Below are the code and all the weights of a small trained network. Each question names an input and a target symbol and asks about switching units off, where a switched-off unit gives its printed mean instead of its output.

import numpy as np


def w(rows, s, z=0):
    codes = np.array(rows[::2]) - 128.0
    scale = np.full(codes.shape[1], s)
    scale[-1] = z or s
    return codes * scale


def f(y):
    return np.maximum(y, 0)


def softmax(a):
    e = np.exp(a - a.max(-1, keepdims=True))
    return e / e.sum(-1, keepdims=True)


def log_softmax(a):
    a = a - a.max(-1, keepdims=True)
    return a - np.log(np.exp(a).sum(-1, keepdims=True))


def net(x, mask):
    ids = ['ΦΩαβζηλμξτψ'.index(c) for c in x.split()]
    T = len(ids)
    res = E[ids] + P[:T]
    u = 0
    for l in range(3):
        q, k, v = (res @ M[l].T for M in (Q, K, V))
        z = softmax(np.where(np.tri(T) > 0, q @ k.T / 3**0.5, -1e9)) @ v
        res = res + np.where(mask[u], z, O[l][:, -1]) @ O[l][:, :-1]
        u += 1
        y = f(res @ A[l][:, :-1].T + A[l][:, -1])
        res = res + np.where(mask[u : u + 8], y, B[l][:, -1]) @ B[l][:, :-1]
        u += 8
    return log_softmax(res[-1] @ U[:, :-1].T + U[:, -1])


Q, K, V, O, A, B = {}, {}, {}, {}, {}, {}
E = w([
[168,132,40,212,5,162,122,175],'Φ',
[185,143,123,148,56,110,196,49],'Ω',
[82,203,64,146,180,104,230,76],'α',
[209,127,191,221,89,85,143,109],'β',
[153,49,117,195,34,176,52,165],'ζ',
[137,160,130,88,95,13,97,139],'η',
[33,122,128,181,198,181,167,158],'λ',
[119,227,147,75,102,89,232,174],'μ',
[109,99,143,60,113,48,75,82],'ξ',
[98,93,196,178,109,213,146,251],'τ',
[97,30,178,99,96,141,34,150],'ψ',
],0.011)
P = w([
[172,90,31,101,134,19,76,159],'0',
[130,218,117,138,158,197,88,92],'1',
[25,149,143,222,90,88,153,74],'2',
[118,34,129,103,142,111,222,145],'3',
[132,170,219,104,180,210,92,113],'4',
[11,110,247,185,99,94,154,91],'5',
[125,6,177,86,168,117,252,151],'6',
[140,201,163,123,167,208,98,101],'7',
],0.013)
Q[0] = w([
[82,73,118,145,98,73,199,159],'L0H0',
[71,253,191,169,87,172,71,80],'L0H0',
[244,166,67,48,204,185,79,157],'L0H0',
],0.014)
K[0] = w([
[111,123,218,94,171,160,220,107],'L0H0',
[92,82,93,32,110,91,29,179],'L0H0',
[141,188,1,199,117,101,94,108],'L0H0',
],0.015)
V[0] = w([
[64,143,127,180,240,119,135,233],'L0H0',
[205,254,171,126,61,68,205,213],'L0H0',
[43,160,107,10,217,67,152,30],'L0H0',
],0.0077)
O[0] = w([
[51,189,135,174,143,112,108,132,167],'L0H0',
[148,209,188,116,16,118,171,156,83],'L0H0',
[96,124,117,65,111,152,98,5,255],'L0H0',
],0.012,0.0009)
A[0] = w([
[72,91,90,143,76,254,143,159,110],'L0N0',
[84,240,179,164,169,221,140,100,172],'L0N1',
[174,145,161,93,165,52,40,138,4],'L0N2',
[115,150,137,148,192,157,170,180,52],'L0N3',
[66,103,225,119,124,231,136,141,136],'L0N4',
[116,74,142,192,57,122,137,69,70],'L0N5',
[165,113,117,206,98,163,106,157,123],'L0N6',
[128,154,110,115,224,227,82,45,15],'L0N7',
],0.0071,0.0037)
B[0] = w([
[147,121,188,53,135,84,178,52,184],'L0N0',
[170,68,164,136,47,155,2,101,254],'L0N1',
[124,71,190,128,88,138,51,110,149],'L0N2',
[121,29,120,57,129,85,129,156,177],'L0N3',
[153,208,46,148,111,77,156,87,244],'L0N4',
[72,183,153,77,198,91,128,162,189],'L0N5',
[115,148,145,92,188,60,128,96,180],'L0N6',
[201,182,168,104,113,87,170,191,225],'L0N7',
],0.0072,0.0071)
Q[1] = w([
[2,131,124,179,94,135,211,126],'L1H0',
[83,178,110,146,165,151,121,118],'L1H0',
[127,185,175,147,125,143,39,182],'L1H0',
],0.0091)
K[1] = w([
[65,124,255,127,174,181,176,97],'L1H0',
[91,155,124,150,130,202,78,146],'L1H0',
[67,170,66,122,112,82,102,163],'L1H0',
],0.0086)
V[1] = w([
[215,206,12,32,106,94,253,160],'L1H0',
[79,160,74,246,131,104,124,34],'L1H0',
[107,239,200,149,180,168,150,149],'L1H0',
],0.0038)
O[1] = w([
[155,2,124,138,76,125,229,121,163],'L1H0',
[126,156,95,203,121,19,92,142,85],'L1H0',
[89,110,35,193,108,109,67,149,2],'L1H0',
],0.006,0.0046)
A[1] = w([
[81,157,58,145,180,98,117,128,151],'L1N0',
[154,90,70,176,164,106,137,182,20],'L1N1',
[184,135,118,87,198,123,90,132,89],'L1N2',
[124,114,7,120,86,105,185,121,65],'L1N3',
[194,98,87,81,88,56,137,121,114],'L1N4',
[159,170,156,131,72,144,132,103,98],'L1N5',
[176,122,117,117,77,186,129,170,51],'L1N6',
[164,157,42,160,159,129,221,163,2],'L1N7',
],0.011,0.008)
B[1] = w([
[131,74,222,116,129,207,187,128,196],'L1N0',
[173,230,184,68,237,107,89,119,145],'L1N1',
[86,199,55,193,131,118,156,178,179],'L1N2',
[155,156,64,30,187,109,152,102,153],'L1N3',
[125,173,189,216,101,254,92,131,246],'L1N4',
[72,127,124,58,214,113,61,208,233],'L1N5',
[143,52,144,144,198,55,126,93,174],'L1N6',
[88,51,107,103,94,81,67,106,138],'L1N7',
],0.0087,0.011)
Q[2] = w([
[254,137,121,153,169,114,32,187],'L2H0',
[182,218,152,92,145,165,45,126],'L2H0',
[206,116,113,72,127,209,107,105],'L2H0',
],0.0067)
K[2] = w([
[209,216,161,171,175,159,120,163],'L2H0',
[106,253,162,129,156,242,185,154],'L2H0',
[252,145,95,80,104,253,138,86],'L2H0',
],0.0075)
V[2] = w([
[141,76,254,214,76,156,79,170],'L2H0',
[181,205,60,255,9,148,172,13],'L2H0',
[14,59,80,105,74,163,162,77],'L2H0',
],0.0035)
O[2] = w([
[106,125,58,76,63,82,123,95,234],'L2H0',
[182,166,254,150,187,51,84,92,1],'L2H0',
[152,205,125,159,156,149,71,97,45],'L2H0',
],0.0068,0.0058)
A[2] = w([
[157,12,76,91,139,68,137,208,115],'L2N0',
[136,148,130,177,128,103,218,249,85],'L2N1',
[124,117,118,97,59,133,6,190,2],'L2N2',
[133,177,191,27,59,55,180,30,93],'L2N3',
[131,131,104,149,139,209,229,116,117],'L2N4',
[67,233,110,172,120,78,85,181,93],'L2N5',
[90,75,142,255,2,126,121,177,88],'L2N6',
[166,203,166,92,96,192,68,138,82],'L2N7',
],0.0074,0.009)
B[2] = w([
[133,215,118,147,46,111,89,89,215],'L2N0',
[125,142,151,155,236,93,153,39,209],'L2N1',
[105,88,58,204,157,142,185,54,212],'L2N2',
[191,143,42,106,152,147,96,124,242],'L2N3',
[101,107,157,142,111,76,43,157,211],'L2N4',
[255,90,146,176,130,159,102,186,200],'L2N5',
[217,171,143,151,129,152,205,40,185],'L2N6',
[62,131,113,139,119,118,191,125,254],'L2N7',
],0.0088,0.0076)
U = w([
[172,128,169,158,114,128,192,108,116],'Φ',
[226,38,168,46,129,203,116,153,156],'Ω',
[86,219,216,156,112,185,17,86,4],'α',
[164,153,153,66,71,59,5,158,199],'β',
[66,187,107,106,144,2,168,115,170],'ζ',
[155,130,65,45,215,146,107,1,37],'η',
[146,91,39,162,124,174,78,168,165],'λ',
[29,5,119,142,191,143,203,115,201],'μ',
[100,207,125,55,104,210,199,209,148],'ξ',
[116,150,55,131,107,198,202,85,54],'τ',
[181,130,124,114,235,138,163,161,89],'ψ',
],0.0053,0.0035)

Each question gives the input, a string of symbols that net reads in full, and the target symbol t.
The units are the heads (3 rows each of Q, K, V and O) and the neurons (one row each of A and B). Each row of codes is followed by its name. A weight is (code - 128) times the scale printed after its matrix; where a second scale follows, it is the last column's (O, A, B and U).
mask holds one flag per unit, layer by layer, with each layer's heads first. A switched-off unit (its flag False) gives its mean, the last column of its rows in O or B, instead of its output. The means were averaged over made-up inputs and are rounded, as every weight is.
A unit's drop is (log p(t) with every unit on - log p(t) with that unit switched off) / (log p(t) with every unit on - log p(t) with every unit switched off).
The circuit of an input: a set's keep is (log p(t) with only the set's units on - log p(t) with every unit switched off) / (log p(t) with every unit on - log p(t) with every unit switched off). Starting from the 12 units with the biggest drops (on a tie, the unit counted first), units are removed one at a time, each time the one whose removal leaves the highest keep (on an exact tie, the one counted first), for as long as the keep stays at least 0.8.
units of the circuit, in order: the units of the circuit, biggest drop first
most important unit: the unit with the biggest drop
k most important neurons: the k neurons with the biggest drops, biggest first
k most important neurons of layer l: the k neurons of layer l with the biggest drops, biggest first
input ζ ζ ζ ξ Ω, target ζ: most important neuron of layer 1 -> (L1N4)
input ψ Φ λ ζ μ α, target λ: 3 most important neurons -> (L2N5 L0N1 L2N2)
input Ω λ ζ ζ Ω Φ ζ, target Ω: units of the circuit, in order -> (L0H0 L1H0)
input τ λ λ, target Φ: units of the circuit, in order -> (L0H0 L2N6 L1N5)
input Ω ψ τ ψ η τ ψ, target ζ: units of the circuit, in order -> (L0H0 L2N0 L1N4)
input α ψ μ ψ ξ λ Φ τ, target α: units of the circuit, in order -> (L0N1 L0H0)
input τ Ω Φ, target Φ: units of the circuit, in order -> (L0H0 L2N6)
input β α ζ, target ζ: 2 most important neurons -> (L1N4 L2N0)
input μ λ ψ λ Ω Φ β μ, target μ: 4 most important neurons -> (L1N5 L0N1 L1N4 L2N2)
input Ω λ η, target α: units of the circuit, in order -> (L0H0 L1N5 L2H0)
input ξ ψ Ω ψ Φ η λ β, target ξ: 2 most important neurons -> (L0N7 L1N5)
input τ η α ψ ψ, target τ: 2 most important neurons of layer 0 -> (L0N1 L0N3)
input Ω λ λ, target α: units of the circuit, in order -> (L0N1 L0H0)
input α η α, target β: most important unit -> L0H0
input β Φ λ μ μ, target β: 2 most important neurons -> (L1N6 L2N0)
input ξ ζ Ω τ τ Ω, target Φ: units of the circuit, in order -> (L0H0 L2N6 L2N5)
input ζ ψ ψ, target μ: 2 most important neurons -> (L1N0 L1N4)
input Ω ζ Ω, target ζ: 2 most important neurons of layer 1 -> (L1N4 L1N1)
input λ μ λ λ λ, target λ: 2 most important neurons of layer 0 -> (L0N1 L0N7)
input β Ω τ ψ λ α, target μ: units of the circuit, in order -> (L0H0)
input ζ Ω η ψ λ ψ Ω Φ, target ζ: 2 most important neurons -> (L2N0 L2N1)
input Φ μ τ μ ζ, target Φ: 3 most important neurons of layer 2 -> (L2N6 L2N0 L2N1)
input ψ Ω ψ η Ω τ η Ω, target ψ: 2 most important neurons -> (L0N7 L1N2)
input η λ λ β μ, target η: 2 most important neurons -> (L0N1 L1N6)
input ξ ψ Ω α τ, target ξ: 3 most important neurons -> (L0N7 L0N4 L1N5)
input ξ β η, target η: 2 most important neurons -> (L2N3 L1N5)
